In the rows, 128 means zero.
Facts:
{q125 q131 q167 q191 q199 q268 q373 q39 q610 q638 q66 q67 q697 q705 q710 q80 q816 q83 q922} pigel q416
{q125 q360} pigel q949
{q131 q438 q459 q483 q610 q611 q669 q868 q973} pigel q882
{q131 q508} pigel q308
{q15 q172 q610 q816 q922} pigel q38
{q15 q239 q310 q691 q764 q858} pigel q83
{q167 q553} pigel q725
{q172 q440} pigel q37
{q191 q66 q797} pigel q610
{q199 q263 q308} pigel q944
{q199 q34 q374 q538 q781 q845} pigel q90
{q239 q323 q483 q611 q643 q797 q882 q944} pigel q268
{q263 q34 q868 q922 q950} pigel q705
{q303 q693} pigel q611
{q308 q774 q787 q845} pigel q191
{q308 q37 q610 q774} pigel q710
{q342 q553 q949} pigel q167
{q360} pigel q650
{q380 q705} pigel q373
{q397 q67} pigel q538
{q440 q644 q973} pigel q39
{q440} pigel q64
{q483} pigel q976
{q513} pigel q789
{q513 q64 q644} pigel q459
{q553 q764 q797} pigel q303
{q610 q7} pigel q816
{q638} pigel q438
{q64} pigel q374
{q644} pigel q721
{q653} pigel q649
{q653 q669} pigel q911
{q691} pigel q67
{q691} pigel q360
{q691} pigel q15
{q725} pigel q323
{q767} pigel q34
{q774 q797} pigel q922
{q774} pigel q797
{q789} pigel q199
{q789} pigel q7
{q790 q845} pigel q200
{q797} pigel q342
{q949} pigel q239
{q976} pigel q764
liplin 667 <- q125 q131 q237 q268 q34 q447 q64 q644 q650 q7 q764 q787 q88 q911 q997
liplin 59 <- q15 q167 q191 q200 q308 q37 q374 q408 q416 q440 q459 q476 q483 q504 q513 q563 q573 q610 q63 q638 q653 q66 q691 q693 q710 q789 q790 q816 q83 q836 q858 q940
liplin 223 <- q157 q24 q293 q298 q338 q39 q669 q775 q806 q862 q868 q929 q976
liplin 118 <- q17 q187 q330 q363 q38 q455 q508 q538 q554 q649 q733 q774 q80 q823 q922 q944 q950 q981
liplin 736 <- q239 q244 q342 q42 q705 q721 q725 q786 q795 q797 q90 q930
liplin 853 <- q263 q309 q360 q380 q548 q643 q67 q781 q785 q8 q845
[q115 q438 q553 q877 q949] gropur q222
[q125 q191 q268 q363 q653 q66 q764 q823] gropur q611
[q131 q308 q455 q725 q862] gropur q199
[q15 q563 q789 q816 q83] gropur q772
[q150 q449 q476] gropur q126
[q157 q39 q408 q80] gropur q553
[q167 q721 q806] gropur q877
[q17 q416 q643 q644 q650 q785 q868] gropur q172
[q172 q338 q472 q767 q930 q950] gropur q841
[q187 q239 q330 q342 q360 q37 q697 q90 q922] gropur q323
[q199 q374 q397 q440 q483 q611 q683 q705 q733] gropur q233
[q200 q64 q691 q981] gropur q227
[q227 q263 q447 q459 q984] gropur q730
[q237 q554 q787] gropur q984
[q24 q610 q638 q649 q790] gropur q303
[q244 q7] gropur q438
[q293 q34 q845 q911] gropur q115
[q298 q380 q548 q669 q710 q772 q973] gropur q882
[q309 q508 q63] gropur q949
[q310 q795] gropur q373
[q38 q775] gropur q683
[q42 q8 q944] gropur q973
[q504 q513 q693 q929] gropur q697
[q538] gropur q397
[q573 q67 q774 q797 q940] gropur q449
[q781] gropur q310
[q786 q858 q997] gropur q150
[q836 q88 q976] gropur q472

Known rows:
q397: [141 122 120 131 147 126 121 125 112 102 131 115 111 140 143 122 148 122
 117 114 128 126 128 137 150 155 126 112 122 104 123 127 109]
q772: [142 124 127 136 156 155 106 119  95  86 131 123 125 125 119 140 158 122
 133 111 132 144 129 124 169 131 125 121 120  97 125 122 108]
q513: [160 123 117 129 146  90 110 100 152 135 162 120 110 108 140 123 149 125
 115 111 155 128 136 127 140 145 127 161 122 120 171 145 110]
q24: [153 175 102 130 139 158 159 166 129 182 131 141 120 136 144 164 112 145
 226 140  96 147 127 129 129 119 134 111 120 106 110 114 130]
q911: [169 132  99 134 142 122 107 122  95 148 148 125 116 113 120 131 113 121
 114 112 118 139 133 128 125 122 125 127 127 159 118 113 118]
q693: [159 120 116 130 149  90 110 100 157 142 165 116 109 109 135 121 148 127
 116 112 148 126 134 125 142 143 126 157 122 123 175 149 109]
q563: [142 124 140 128 151  92 110 101 100 123 158 105 109 109 115 122 166 123
 117 112 156 157 129 124 169 129 127 171 126 123 165 126 113]
q187: [158 174 123 130 141 121 106 106 213 134 131 134 111 122 144 144 112 121
 146 120  97 136 130 125 138 122 123 116 122 100 119 133 121]
q553: [164 122 109 131 146 148 112 127 101 103 136 144 125 144 140 136 157 122
 116 111 105 125 127 141 146 135 124 117 120 126 115 122 107]
q416: [144 119 172 130 138  91 109 102 131 114 187 106 109 108 127 120 183 146
 116 113 115 127 137 127 138 139 130 152 140 107 179 116 110]
q643: [142 123 106 151 140 161 106 104 149  78 170 123 110 114 114 127 149 122
 116 111 170 129 150 122 144 137 132 115 130 121 179 126 110]
q797: [163 129  98 132 150 105 105 126 110 200 142 120 111 121 126 122 111 158
 132 112 112 131 138 134 141 122 132 115 120 119 140 116 124]
q338: [147 156 107 130 141 162 164 157 137 155 130 130 113 135 146 172 114 154
 227 158  96 133 129 125 133 121 147 111 121 100 111 114 123]
q472: [142 118 131 135 141 137 117 114 132  81 136 116 112 126 141 139 136 123
 118 112 120 125 126 124 152 150 133 117 124  92 125 114 107]
q950: [149 151 138 129 141 139 107 103 195 107 135 126 107 131 152 131 113 123
 148 136  97 125 130 128 153 121 126 115 130 103 116 121 112]
q764: [141 127  98 132 146 122 113 130 105 162 137 105 109 124 124 125 111 147
 113 111 136 125 128 136 142 137 127 112 120 119 144 115 145]
q638: [152 124 142 128 144  91 108 102 122 147 159 108 110 109 133 122 176 133
 114 113 130 126 137 125 146 139 125 149 125 127 174 131 111]

Rows:
No name comes twice in this set of rows, the named rows included.
[142 123 135 130 161  93 111 100  95 119 155 109 108 108 118 121 168 126
 118 111 160 131 130 125 172 128 127 168 123 127 164 131 111] : q789
[167 172 120 129 154 123 106 104 205 139 130 146 113 135 159 124 111 121
 138 120  96 124 131 131 149 124 126 113 120  95 124 136 116] : q774
[144 139 145 129 141 134 110 104 214  98 142 115 108 123 148 152 110 122
 147 141  96 124 128 124 152 122 127 115 138  96 117 114 111] : q17
[167 132  99 133 141 129 106 121  93 146 148 138 114 117 124 123 115 126
 113 115 121 126 133 141 129 122 125 124 122 156 120 115 116] : q7
[143 131  99 131 141 103 114 135  96 209 134 105 109 119 126 120 110 168
 130 111 120 127 130 135 139 125 125 112 121 143 128 114 147] : q725
[147 119 143 128 140  92 109 102 149 105 184 107 109 109 133 124 142 124
 114 112 138 126 129 125 152 148 125 165 143 112 165 116 105] : q836
[178 194 108 130 140 162 160 166  93 213 131 167 138 145 147 157 109 177
 191 155  99 124 133 148 119 120 136 111 120 149 112 114 123] : q39
[175 169 121 130 141 138 106 111 156 145 132 147 117 134 151 138 117 122
 125 123  97 126 131 141 141 120 126 115 131 144 110 124 109] : q508
[144 168 104 132 143 181 134 156 104 175 131 161 125 127 142 149 114 161
 252 150  95 139 134 148 155 120 129 111 120 122 110 116 128] : q669

The same things again, as new rows of numbers:
Known rows:
q373: [106 144  65 107 166  70 145  86 174 113 153 101 134 157  60 160 133 145
 144 114 116  99 147 105 136 106 122 138 153 119 116  68]
q725: [ 80 169 124 139 155  91 155  94 172 100 168 141 138 161 111 143 133 124
 149 133  70 103 138 107 152 137 143 140 129 138 129 102]
q508: [ 92 101 148 142 156  77 129  87 172 120 140 213 158 140  32 115 146 138
  98 128  79 140 147  80 141 116 175 171 107 131 131  85]
q949: [105 158  52 123 161  59 167  95 175 113 154 156 134 156  56 138 150 141
 150 119 116 102 145  97 151 124 126 153 163 116 114  62]
q360: [ 86 142 146 175 159  77 152  83 163 105 165 156 119 143  61 155 133 127
 144 114  73 102 119 106 143  66 126 154 174 147 122  90]
q984: [104 138  61 121 169  71 152  87 168 111 151 131 128 159  75 141 138 146
 140 110 121  83 138  97 146 112 137 142 166 118 109  82]
q37: [ 98 145 149 154 154  83 150  85 174 108 160 156 136 146  84 137 134 122
 127 122  70 100 130 111 143 113 174 144 129 143 120  98]
q172: [118 125  98 130 157  60 150  91 167 121 183  92 127 156  80 135 143 145
 141 114  96 108 157  82 147 129  97 116 181 112 109  96]
q841: [115 131  87 128 163  64 150  92 165 117 170 102 131 154  76 133 141 146
 144 114 107  99 152  82 145 131 102 122 178 113 107  98]
q440: [ 96 152 126 146 156  89 148  85 169 114 158 157 144 151 104 145 143 127
 137 134  64 113 134 102 141 114 152 147 122 141 126 100]
q17: [ 97  88 167 149 156  81 119  85 167 123 149 180 157 138  40 110 141 138
  96 124  72 140 151  68 139 128 158 149 121 127 126 107]
q786: [ 85 164 131 149 156  86 164  99 171  95 162 133 135 161  95 134 126 125
 143 127  72  99 134 110 151 148 153 139 135 138 122 107]
q115: [106 160  43 124 160  59 171  95 172 110 146 153 134 156  48 131 150 143
 151 121 121 102 142  95 149 132 127 157 158 119 112  71]
q973: [114 136  64 112 177  66 160 105 163 117 144 143 139 172 101 167 126 156
 140 112 102 111 145 106 149  93 144 152 165 113 111  83]
q882: [106 142  83  98 177  68 154 111 163 119 144 167 152 163 105 173 120 155
 151 107 110 108 151 101 155  86 145 155 181 115 109  88]
q459: [104 144 143 138 147  75 160  91 169 113 160 158 140 149 100 140 134 131
 131 123  62 119 139 111 145  99 181 151 128 148 119 111]
q66: [ 94 155 129 137 155  92 140  83 172 113 155 135 149 146  90 154 138 125
 139 135  66 118 138 106 133 112 143 145 114 141 130  94]

Rows:
No name comes twice in this set of rows, the named rows included.
[105 140  67 119 167  68 152  89 170 115 161 143 130 159  86 146 142 144
 142 112 112  93 143  97 151 107 131 144 169 116 113  78] : q303
[ 84 163 145 149 157  85 154  95 171  92 174 147 128 163  87 131 123 124
 137 130  84  78 132 114 151 143 162 135 128 144 119  99] : q90
[104 146 161 151 152  83 146  92 173 112 160 108 149 142  67 143 130 124
 138 127  61 123 144  99 133 140 133 128 134 136 121 107] : q416
[100 152 150 146 154  84 149  90 174 110 154 136 148 146  74 150 130 124
 135 127  66 118 138 110 136 120 156 143 123 140 123  95] : q638
[112 133  78 125 164  66 149  92 165 117 166 108 131 156  76 135 142 146
 144 114 108  97 149  84 145 130 105 125 174 114 107  95] : q472
[ 98 154 144 149 161  88 135  89 166 113 172 182 145 155  97 146 140 126
 135 146  73  95 137 101 139 115 148 143 114 144 123  89] : q374
[ 96 151 135 145 156  88 145  86 170 113 160 161 146 151  99 147 141 126
 137 136  64 109 137 104 141 111 152 146 120 142 125  97] : q308
[112 133  85 122 163  64 147  92 167 118 172 118 128 158  79 141 141 147
 143 116 109  95 150  89 147 121 111 128 172 115 109  86] : q767
[ 97 147 152 161 158  86 152  89 177 112 159 165 143 149  95 145 139 118
 130 122  59 112 133 107 148 123 156 144 143 131 122  90] : q858
[104 138  66 126 169  71 152  86 174 116 161 140 129 160  88 149 146 140
 140 110 106  92 139  98 152 109 125 140 176 109 115  66] : q310
[ 91  96 158 138 165  84 104  83 166 122 156 225 157 149  48 126 143 141
  95 140  86 117 148  76 138 105 167 160  98 134 131  80] : q538
[110 136  64 127 186  75 156 107 160 115 134 147 145 174  91 168 122 154
 140 113 106 105 138 102 147 114 134 150 171 107 108  79] : q772
[ 88  95 132 140 160  89 118  77 167 121 137 196 156 142  54 119 148 139
  97 127  75 135 142  75 138 112 168 163 105 130 133  94] : q38
[ 97 147 152 160 158  85 151  90 175 112 159 164 142 149  91 144 137 120
 130 123  61 109 132 108 146 121 158 144 141 133 121  92] : q691
[ 99 148  47 100 171  79 131  78 167 116 166 131 135 162  92 161 146 147
 150 132 121  85 147  93 138  94 108 140 139 124 122  65] : q199

Now the same things, written a new way:
Known rows:
q705: [119 122 133 138 143 121 160 131 156 114 135 116 190 143]
q976: [136  75 148 116 139 128 145 129 101 106 157 137 200 159]
q944: [124 140 123 168 114 124 132 128  90 153  78 134 198 147]
q563: [125  85 134 144 124 165  99 136 129 122  93  91 161 150]
q39: [129 100 136  95 162 145 150 136 133  95 153 142 231 167]
q721: [124 122 126 122 167 133 144 139 100 107 108 131 139 141]
q862: [131  80 125 121 168 132 145 119 116 102 189 108 190 160]
q775: [131  80 124 118 164 134 142 120 117 101 185 111 189 160]
q38: [129 134 119 149 154 109 139 112 134 137  89 116 111 148]
q233: [123 126 123 148 152 123 124 134 147 135 127 118 100 126]
q683: [122 126 122 149 154 124 122 134 153 136 130 116 100 126]
q90: [132 117 124 149 114 130 160 137 111 106 126 119 147 138]
q573: [136  97 136 117 104 158 109 133 134 116 130  80 124 150]
q440: [119  96 145 128 127 145 110 135 153 120 147  77 137 160]
q15: [121  83 141 136 117 148  83 147 133 123  84  90 182 158]
q42: [127 108 124 157 153 132 134 133 110 115  91 122 189 134]
q787: [121 114 149 131  81 148  93 133 141 112 112  86 122 146]

Rows:
No name comes twice in this set of rows, the named rows included.
[125 137 133 135 127 129 131 143 179 137 100 139 157 128] : q373
[117  99 166 135  93 145 115 126 134 120  94 109  97 143] : q644
[120 130 129 154 140 117 122 141 158 137 136 119 111 133] : q397
[119 127 126 128 158 129 140 135 101 103 104 136 138 137] : q309
[122  91 141 136 121 160 103 140 162 122  82  94 205 156] : q816
[140  82 129 114 152 140 139 125 103  97 163 123 199 157] : q24
[137 119 126 130 135 128 140 132 112 109 123 110 156 135] : q786
[130 117 127 138 145 128 143 132 109 111 116 119 154 136] : q795
[111 116 141 119 120 159  97 133 121 110  93 107  82 149] : q911
[133 108 159 130 130 157 103 135 132 118 145  77 145 156] : q459
[137  77 126 131 157 144 132 128  98 100 144 122 221 157] : q298
[127 102 153 120 122 156 110 135 158 119 122  90 166 157] : q610
[124 149 145 146 178 132 114 147 131 132 122 135 117 135] : q438
[130 119 147 145 135 118 128 142 146 138  96 145 103 126] : q172

